Below is a small trained network, with its code and all its weights. Each question gives an input and a class and asks what happens when units are switched off, that is, made to give their printed mean instead of their output.

import numpy as np


def w(rows, s, z=0):
    codes = np.array(rows[::2]) - 128.0
    scale = np.full(codes.shape[1], s)
    scale[-1] = z or s
    return codes * scale


def norm(h):
    return h / np.sqrt((h * h).mean(-1, keepdims=True) + 1e-5)


def f(y):
    return y / 2 * (1 + np.tanh(0.7978845608 * (y + 0.044715 * y**3)))


def log_softmax(a):
    a = a - a.max(-1, keepdims=True)
    return a - np.log(np.exp(a).sum(-1, keepdims=True))


def net(x, mask):
    res = np.array(x, float).reshape(1, 6) / 4 @ E
    u = 0
    for l in range(2):
        y = f(norm(res) @ A[l][:, :-1].T + A[l][:, -1])
        res = res + np.where(mask[u : u + 3], y, B[l][:, -1]) @ B[l][:, :-1]
        u += 3
    return log_softmax(norm(res)[-1] @ U[:, :-1].T + U[:, -1])


A, B = {}, {}
E = w([
[125,200,117],'x0',
[105,106,117],'x1',
[98,186,110],'x2',
[1,167,147],'x3',
[211,146,111],'x4',
[219,112,224],'x5',
],0.0073)
A[0] = w([
[75,133,158,35],'0.n1',
[71,18,11,96],'0.n2',
[99,143,126,2],'0.n3',
],0.012,0.0049)
B[0] = w([
[171,140,111,135],'0.n1',
[169,233,254,253],'0.n2',
[88,67,70,103],'0.n3',
],0.0083,0.0045)
A[1] = w([
[120,174,112,192],'1.n1',
[133,110,97,37],'1.n2',
[105,119,254,255],'1.n3',
],0.02,0.0036)
B[1] = w([
[133,144,175,156],'1.n1',
[122,189,108,121],'1.n2',
[138,136,252,253],'1.n3',
],0.015,0.017)
U = w([
[106,140,217,220],'0',
[77,84,104,1],'1',
[127,136,44,49],'2',
[3,189,85,80],'3',
[183,64,89,101],'4',
],0.022,0.0086)

Each question gives the input, the list of numbers given to net, and the class t.
The units are the neurons (one row each of A and B). Each row of codes is followed by its name. A weight is (code - 128) times the scale printed after its matrix; where a second scale follows, it is the last column's (A, B and U).
mask holds one flag per neuron, layer by layer. A switched-off neuron (its flag False) gives its mean, the last column of its row in B, instead of its output. The means were averaged over made-up inputs and are rounded, as every weight is.
A unit's drop is (log p(t) with every unit on - log p(t) with that unit switched off) / (log p(t) with every unit on - log p(t) with every unit switched off).
The circuit of an input: a set's keep is (log p(t) with only the set's units on - log p(t) with every unit switched off) / (log p(t) with every unit on - log p(t) with every unit switched off). Starting from all 6 units, units are removed one at a time, each time the one whose removal leaves the highest keep (on an exact tie, the one counted first), for as long as the keep stays at least 0.8.
units of the circuit, in order: the units of the circuit, biggest drop first
k most important neurons: the k neurons with the biggest drops, biggest first
k most important neurons of layer l: the k neurons of layer l with the biggest drops, biggest first
drop of u: that unit's drop, to one decimal
input [2,-1,5,-8,2,3], class 4: units of the circuit, in order : (1.n3, 0.n2)
input [-2,3,-2,-5,3,3], class 4: 2 most important neurons : (1.n3, 0.n2)
input [-1,-5,-2,-6,6,-2], class 4: units of the circuit, in order : (1.n3)
input [-4,-1,-1,2,8,1], class 4: 2 most important neurons of layer 1 : (1.n3, 1.n1)
input [6,7,1,-4,5,1], class 4: units of the circuit, in order : (1.n3, 0.n2)
input [5,0,-4,-3,2,-3], class 2: 2 most important neurons of layer 1 : (1.n3, 1.n2)
input [-3,7,2,-7,0,2], class 4: 3 most important neurons : (1.n3, 0.n2, 1.n1)
input [7,-7,-7,5,-3,-7], class 3: 2 most important neurons : (1.n3, 0.n3)
input [1,-1,-4,-1,3,0], class 4: 2 most important neurons : (0.n2, 1.n3)
input [1,-6,3,3,1,-7], class 3: drop of 1.n3 : 1.1
input [6,-5,3,6,-5,-5], class 3: drop of 0.n1 : 0.0
input [0,4,7,-4,3,1], class 4: drop of 1.n3 : 1.0
input [4,-5,5,-7,6,1], class 4: drop of 0.n2 : 0.2
input [-6,2,8,-6,7,-1], class 4: units of the circuit, in order : (1.n3)
